Below is a small trained network, with its code and all its weights. Each question gives an input and a class and asks what happens when units are switched off, that is, made to give their printed mean instead of their output.

import numpy as np


def w(rows, s, z=0):
    codes = np.array(rows[::2]) - 128.0
    scale = np.full(codes.shape[1], s)
    scale[-1] = z or s
    return codes * scale


def norm(h):
    return h / np.sqrt((h * h).mean(-1, keepdims=True) + 1e-5)


def f(y):
    return np.maximum(y, 0)


def log_softmax(a):
    a = a - a.max(-1, keepdims=True)
    return a - np.log(np.exp(a).sum(-1, keepdims=True))


def net(x, mask):
    res = np.array(x, float).reshape(1, 4) / 4 @ E
    u = 0
    for l in range(2):
        y = f(norm(res) @ A[l][:, :-1].T + A[l][:, -1])
        res = res + np.where(mask[u : u + 4], y, B[l][:, -1]) @ B[l][:, :-1]
        u += 4
    return log_softmax(norm(res)[-1] @ U[:, :-1].T + U[:, -1])


A, B = {}, {}
E = w([
[154,224,225,82,143,110,98,197,111,102,118,105],'x0',
[216,78,111,194,27,106,90,140,183,157,126,76],'x1',
[130,91,210,89,182,73,228,163,172,184,146,43],'x2',
[179,254,141,206,172,118,165,40,76,195,87,80],'x3',
],0.0072)
A[0] = w([
[189,243,169,115,60,174,87,188,137,128,130,75,103],'L0N1',
[169,205,192,108,144,130,101,115,125,73,84,173,68],'L0N2',
[248,181,122,236,137,142,133,81,163,191,81,83,2],'L0N3',
[205,52,147,124,96,47,117,253,230,99,146,110,109],'L0N4',
],0.007,0.0043)
B[0] = w([
[65,153,118,131,153,46,185,37,70,65,110,123,210],'L0N1',
[112,130,137,73,91,72,170,25,87,138,180,82,178],'L0N2',
[55,209,157,4,138,146,1,93,41,169,186,117,217],'L0N3',
[123,61,198,207,104,211,128,225,149,175,91,196,254],'L0N4',
],0.009,0.0082)
A[1] = w([
[78,138,120,3,136,145,185,178,167,52,198,176,4],'L1N1',
[100,110,150,90,166,105,142,182,142,105,181,208,39],'L1N2',
[69,81,156,61,146,168,137,132,129,25,85,141,113],'L1N3',
[101,144,121,72,139,138,121,184,92,6,146,195,104],'L1N4',
],0.0071,0.0049)
B[1] = w([
[126,215,171,32,66,87,53,83,19,68,90,78,218],'L1N1',
[152,222,69,64,73,165,33,77,188,113,142,69,203],'L1N2',
[112,139,155,123,227,109,133,139,77,207,142,122,255],'L1N3',
[143,124,179,159,105,205,165,125,151,254,190,160,248],'L1N4',
],0.0083,0.005)
U = w([
[156,103,84,157,219,86,212,120,186,148,142,88,105],'0',
[181,159,64,174,154,61,120,189,185,71,78,81,3],'1',
[90,207,131,61,143,85,79,74,40,138,142,102,180],'2',
[116,70,168,168,115,204,98,246,181,187,125,149,190],'3',
[171,134,157,201,138,19,170,160,126,75,60,113,43],'4',
[169,132,12,233,61,119,104,104,174,35,69,145,62],'5',
],0.011,0.0052)

Each question gives the input, the list of numbers given to net, and the class t.
The units are the neurons (one row each of A and B). Each row of codes is followed by its name. A weight is (code - 128) times the scale printed after its matrix; where a second scale follows, it is the last column's (A, B and U).
mask holds one flag per neuron, layer by layer. A switched-off neuron (its flag False) gives its mean, the last column of its row in B, instead of its output. The means were averaged over made-up inputs and are rounded, as every weight is.
A unit's drop is (log p(t) with every unit on - log p(t) with that unit switched off) / (log p(t) with every unit on - log p(t) with every unit switched off).
The circuit of an input: a set's keep is (log p(t) with only the set's units on - log p(t) with every unit switched off) / (log p(t) with every unit on - log p(t) with every unit switched off). Starting from all 8 units, units are removed one at a time, each time the one whose removal leaves the highest keep (on an exact tie, the one counted first), for as long as the keep stays at least 0.8.
units of the circuit, in order: the units of the circuit, biggest drop first
top k neurons: the k neurons with the biggest drops, biggest first
k most important neurons of layer l: the k neurons of layer l with the biggest drops, biggest first
drop when u is switched off: that unit's drop, to one decimal
input [-1,-4,5,3], class 0: top 3 neurons	(L0N3; L1N1; L0N4)
input [-1,-2,6,0], class 3: units of the circuit, in order	(L0N3; L0N1)
input [-3,-8,7,7], class 0: most important neuron of layer 0	(L0N3)
input [3,-3,6,-4], class 3: top 2 neurons	(L0N4; L0N3)
input [7,-1,8,-3], class 3: 2 most important neurons of layer 0	(L0N4; L0N3)
input [-7,-4,-8,-5], class 3: 2 most important neurons of layer 0	(L0N3; L0N1)
input [-6,0,-4,2], class 5: units of the circuit, in order	(L1N3; L1N1)
input [-8,-2,-4,-4], class 3: top 4 neurons	(L0N3; L0N1; L0N2; L1N4)
input [6,6,2,0], class 3: top 3 neurons	(L0N4; L1N1; L1N2)
input [-7,7,-4,3], class 2: 2 most important neurons of layer 0	(L0N3; L0N4)
input [-2,1,-3,0], class 5: 2 most important neurons of layer 0	(L0N3; L0N4)
input [-8,-1,6,0], class 0: 2 most important neurons of layer 0	(L0N4; L0N3)
input [8,0,8,-4], class 3: drop when L0N4 is switched off	2.2
input [4,1,-1,-3], class 3: drop when L0N4 is switched off	1.9
input [3,3,6,0], class 3: drop when L0N1 is switched off	0.0
input [3,-1,2,-5], class 3: top neuron	(L0N4)
input [-1,-8,8,5], class 0: top 2 neurons	(L0N3; L1N1)
